[128 = 0]
[194 150  95 150 142 141  78 135 154 105 109 152 100 119 131 132 108 134
  91] => (88):[42]
[148 148 113 149 147 147 122 123 160  97 115 182 107 140 115 115 110 107
  99] => (88):[42]
[152 148 120 153 131 138  77 139 145 120 124 169 109 170 139 129 124 126
  77] => (95):[34]
[156 149 102 165 155 134  49 103 151 101 104 144 103 111 112 125 117 121
  97] => (88):[41]
[139 136  81 159 147 132  76 109 142 104 109 138 115 139 139 112 125 160
 118] => (88):[41]
[137 149  92 187 153 135  81 142 152 112 110 167  98 103 124 132 109 112
  93] => (88):[42]
[127 136 126 144 127 144  96 132 144 122 104 158 114 141 123 128 124 111
 108] => (95):[34]
[192 149 116 138 121 145  48 136 154 114 112 167 103 173 116 112 131 121
  91] => (95):[48]
[142 155  86 134 135 118  84 134 154 109 124 155 118 117 141 159 110 130
  93] => (88):[42]
[152 162 110 156 137 139  56 131 157 120 140 185 110 144 139 130 117 124
  87] => (95):[45]
[169 151 109 137 171 118  62 139 174 108 169 163 114 173 137 132 120 132
 102] => (95):[45]
[145 141 110 159 128 141 119 140 144 138 110 166 114 130 125 128 112 128
 111] => (95):[48]
[176 159  99 156 145 139   4 129 165  86 105 125  84 143 145 121 107 131
  86] => (88):[41]
[148 146  98 149 148 142  77 129 135 119 122 158 106 125 146 118 100 121
  95] => (88):[37]
[152 175  89 156 160 152  47 136 155 103  90 166 108 128 129 129 104 127
  92] => (88):[41]
[146 138 115 137 154 140 142 120 147 114 107 158 101 115 146 129 107 133
 100] => (88):[37]
[139 141  95 133 130 131  71 128 145  98 101 121 109  73 141 165 111 121
 115] => (88):[41]
[144 137 101 166 144 124  40 127 158 100 100 159 100 128 122 132  95 126
  82] => (88):[41]
[147 155 104 136 153 120  45 129 142 116  98 170  87 125 133 125 111 127
 100] => (88):[42]
[141 150  94 136 143 137  92 120 140 100  99 165  93 129 130 131  99 122
 106] => (88):[42]
[150 156 111 136 129 148  89 127 158 110 166 162 107 139 126 114 130 110
  97] => (95):[48]
[159 153 122 174 141 149  73 139 158 118 129 145 105 141 129 128 112 133
  89] => (95):[48]
[114 141 131 141 133 130 106 132 159 120  97 149 123 126 127 135 124 133
 107] => (88):[37]
[152 151 104 177 129 151  50 126 157  98 142 165 100 145 140 134 106 121
  81] => (95):[34]
[155 159  94 156 132 156  84 114 153 138 144 175  96 160 126 123 110 121
  82] => (95):[34]
[143 138 108 162 128 140  88 137 154 117 122 166  87 128 136 141 113 111
  82] => (95):[34]

[ 53 166  97 115 137  88 136 155 116  97 136  95 104 133  98 151 130 139
 145] => (68):[93]
[ 57 153 105 137 141  85 135 169 141 100 123 107 110 131 120 136 135 147
 143] => (68):[97]
[ 73 141  96 171 134  71 127 155 119 112 132 110 116 130  83 149 133 142
 118] => (77):[84]
[ 86 131 120 131 142  80 129 165 118  96 100 128 114 134 175 122 138 138
 128] => (68):[93]
[ 66 149 108 125 137  63 127 167 112  88 121 137 108 138 112 125 142 144
 132] => (68):[87]
[ 68 153  76 106  89  99 125 160 105  92 114 129 118 131 117 130 139 132
 129] => (68):[93]
[102 135  97 124 139  93 132 155 106 114 141 127 100 130 101 132 138 144
 124] => (77):[83]
[ 59 135 118 127 127  91 148 153 105  87 126 136 123 137 132 133 138 141
 139] => (68):[97]
[108 135 102  68 116 136 128 155 116 139 129 141 125 140 120 130 137 127
 140] => (68):[97]
[ 92 152 100 167 152  84 124 141 118 109 127 104 100 128  99 144 136 139
 109] => (77):[83]
[ 82 158  44 106 146  91 130 168 108 103 118 131 124 135 119 122 142 117
 138] => (68):[93]
[ 73 155  97 168 153  30  40 143 110  94 124 125 111 139  98 128 144 140
 122] => (77):[84]
[106 142 111 104 134  94 138 159 115 102 126 136 123 156 125 146 135 125
 141] => (68):[87]
[ 77 136 122  89 133 101 128 158 125 105 121 133 125 136 132 118 131 133
 136] => (68):[97]
[ 58 144 109 104 127  80 133 150 121 103 120 121 124 127 127 135 126 139
 131] => (68):[97]
[ 71 116 109 130 132  60 119 147  99 106 136 135 108 129 107 150 128 132
 137] => (77):[90]
[ 68 160  88 134 150  63 143 169 102 108 124 117 110 131  78 147 134 136
 125] => (77):[83]
[ 63 159  88  80 112  79 128 154 119  98 105 103 106 134 100 134 137 138
 142] => (68):[93]
[ 82 127  79 121 136  84 128 170 118 117 113 119 104 124  89 149 136 134
 143] => (77):[90]
[ 73 158 107  91 126  96 146 165 126  79 117 121 112 141 128 137 139 134
 144] => (68):[97]
[ 83 140 125 104 133 109 132 163 128 115 120 127 120 125 131 130 126 166
 133] => (68):[97]
[ 81 145 106 140 137  68 122 157 121 100 120 122 118 141  94 135 122 138
 124] => (77):[90]
[ 89 145 124 105 133  99 134 162 118 119 115 115 102 123 121 122 144 112
 141] => (68):[87]
[ 32 138  88 103 141 104 136 120 127 116 131 127 118 128 111 139 129 136
 132] => (68):[87]
[ 29 158 106 124 155  55 131 173 115  60 116 125  97 132 112 120 138 149
 133] => (68):[97]
[ 84 147 105 177 150  57 121 161 118 113 127 123 132 132  88 136 135 148
 114] => (77):[84]
[ 66 137 101 104 129  81 131 146 110 106 112 133 106 127 112 141 127 142
 141] => (68):[87]
[ 75 148  83  77 122  98 128 176 118  92 103 118 104 131 118 140  78 144
 161] => (68):[97]
[ 71 140 117 101 122  92 137 179 121  93 114 104 108 138 125 133 146 129
 143] => (68):[97]
[ 72 154  98 110 122  81 128 162 116 125 122 120 113 135 123 132 139 153
 133] => (68):[93]
[ 96 144  92 129 123  93 136 136 118 124 133 119 113 116  96 136 143 146
 132] => (77):[84]
[ 89 145 109 146 148  63 118 178 104  97 123 122 121 134  95 131 149 129
  83] => (77):[84]
[ 71 136 157 112 123  87 127 156 111  76 115 133 139 139 134 131 132 140
 141] => (68):[87]
[ 83 154  99 152 159  48 129 157 111 106 118 111 118 137 108 151 149 143
 121] => (77):[84]
[ 71 153 109 115 131  69 133 171 111  89 113 132 124 142 119 120 148 146
 141] => (68):[93]
[ 68 144  98 111 128  85 122 156 117  74 119 111  81 102 110 131 130 130
 131] => (68):[87]
[ 65 133  99 142 141  74 132 170 125  86 123  76 105 125 118 136 131 116
 144] => (68):[87]
[114 149 106  74 123 125 128 156 109 134 113 130  89 139 130 143 139 143
 157] => (68):[87]
[ 99 137  99  85 125  97 133 150 115 108 132 123 105 138 127 135 153 131
 151] => (68):[87]
[ 63 151 119 121 151 100 136 176 121  92 116 122 118 134 109 130 145 135
 125] => (68):[93]
[ 32 131  63 117 138  72 144 133 117 131 147 103 116 106  96 167 121 134
 134] => (68):[93]
[ 85 149 115 113 135 115 142 136 119 102 144 119 112 138 125 132 139 153
 130] => (68):[93]
[ 63 133 103 115 145  68 138 133 129 113 132 116 105 116 107 126 127 135
 138] => (68):[97]
[ 90 146 125 120 131  21 140 152 107  95 119 137 128 137 100 117 130 140
 136] => (68):[97]
[ 72 150  81 145 158  61 132 152 110  99 133 112 102 132  79 146 137 137
 129] => (77):[84]
[ 84 141 100 140 151  77 126 152 118 101 130 115  91 137  94 138 140 137
 135] => (77):[84]

[128 119 121 116 118 126 161 128 140 131 155 158 127 134 145  86 139 119
 108] => <8>:<81>
[114 128 132 119 123 134 149 130 139 146 176 163 132 119 147 115 113 128
 125] => <2>:<88>
[105 113 139 116 108 148 168 116 138 161 167 170 130 133 153  92 128 105
 120] => <12>:<94>
[ 98 124 141 118 114 131 145 128 136 150 155 148 128 132 136  80 136  99
 133] => <13>:<93>
[110 123 135 106 119 129 141 140 128 161 178 170 124 126 128 110 109 130
 124] => <2>:<72>
[103 119 137 109 107 137 170 108 130 135 139 158 133 129 138 101 131  93
 112] => <12>:<80>
[ 94 118 142 127 110 134 141 126 125 163 159 154 130 137 149  89 131  94
 131] => <13>:<93>
[115 121 135 110 111 136 166 117 135 153 163 164 125 129 142  98 132 116
 101] => <8>:<81>
[109 127 137 117 115 132 159 120 145 149 162 157 165 124 145  77 130 115
 116] => <8>:<81>
[110 138 129 103 111 128 145 129 141 142 176 147 131 116 135 108 119 124
 126] => <2>:<72>
[107 131 122 110 114 135 147 126 135 154 185 165 133 128 134 109 113 127
 118] => <2>:<72>
[ 92 116 141 123 108 128 153 135 138 164 159 150 135 122 142  82 134  98
 133] => <13>:<93>
[118 123 135 112 109 133 157 120 138 144 164 161 136 126 141 110 126 123
 122] => <12>:<94>
[111 120 136 115 117 143 167 119 135 144 152 169 141 134 138  96 137 104
 120] => <12>:<80>
[115 122 133 118 111 139 168 120 145 139 150 149 135 132 147  85 137  98
 101] => <12>:<80>
[115 121 139 102 122 134 150 133 139 154 167 167 132 123 137 110 110 116
 123] => <2>:<88>
[101 120 138 115 117 130 151 126 144 155 179 165 136 124 138  89 121 113
 127] => <2>:<72>

[126 124 115 118 129 126 128 115 119 118 136 117 126 169 149 130 138 140
 116] => (72):(26)
[131 127 120 128 144 104 130 137 125 100 140 114 137 173 126 148 133 124
 117] => (72):(26)
[117 132 123  98 122  99 136 132 103 132 142 122 137 173 131 134 133 124
 130] => (76):(29)
[113 137 139 109 133 116 137 136 136 122 128 124 141 142 103 147 135 127
 140] => (76):(29)
[134 124 113 109 135  83 119 127 107 116 144 122 134 174 128 124 124  98
 120] => (76):(24)
[127 122 119 128 124 134 117 102 117 125 134 113 135 171 148 131 130 142
 131] => (72):(26)
[138 122 111 111 137 114 125 131 110 123 139 111 129 159 136 147 131 125
 129] => (72):(19)
[132 111 104 116 139  88 121  99  92 113 159 116 143 213 157 144 122 101
 123] => (72):(26)
[133 132 133  92 142  90 121 153  93 118 143 116 119 140 103 156 124 115
 112] => (76):(24)
[135 126 125 126 140 132 129 138 121 128 131 114 114 123 116 149 125 139
 124] => (72):(19)
[125 132 131 100 129 111 138 110 119 132 136  99 151 172 137 145 138 117
 155] => (76):(29)
[122 150 131 110 130 121 122 143 123 134  93 128 131 118 109 132 135 140
 126] => (76):(29)
[130 133 126 104 127 114 128 129 108 130 127 128 150 150 140 120 141 128
 122] => (76):(24)
[125 147 143 124 136 121 131 176 115 115 127 118 106  78  91 157 134 130
 119] => (76):(29)
[143 113 114 110 135 105 125 136 103 120 143 106 126 175 136 157 127 127
 126] => (72):(19)
[117 138 134  94 126 103 137 129 116 130 131 123 142 165 126 126 145 129
 128] => (76):(29)
[134 130 128 159 133 113 120 136 114 115 130 111 111 134 123 141 125 142
 140] => (72):(26)
[129 124 117 126 121 124 128  99 123 119 130 113 134 162 136 130 146 138
 129] => (72):(26)
[115 136 133 102 133 107 141 137 119 130 127 119 132 151 115 149 140 126
 131] => (76):(24)
[126 139 117 107 126 130 123 123 118 149 127 126 142 167 138 143 119 129
 132] => (76):(24)
[125 126 121 114 118 102 126 124 118 132 136 132 137 153 138 124 130 126
 130] => (76):(24)
[133 129 117 106 137 127 132 121 103 129 135 111 130 162  38 144 135 147
 127] => (72):(19)
[130 120 112 126 134 136 133 135 116 132 129 111 123 132 137 142 141 132
 120] => (72):(19)
[130 117 112 111 134 105 129 125 108 140 136 110 131 180 139 150 133 119
 106] => (72):(19)
[125 136 126  85 137 103 130 132 111 108 134 121 115 167 122 138 144 124
 128] => (76):(29)
[126 138 137 106 126 119 128 143 118 135 127 122 141 139 116 152 142 130
 135] => (76):(29)
[133 114 114 119 132 121 159 121 113 123 142 109 120 154 138 146 128 132
 119] => (72):(26)
[122 143 118 109 126 118 127 132 121 130 114 115 143 159 130 140 139 135
 135] => (76):(24)
[137 122 122 128 137 118 120 112 126 124 131 108 116 153 133 161 137 136
 128] => (72):(19)
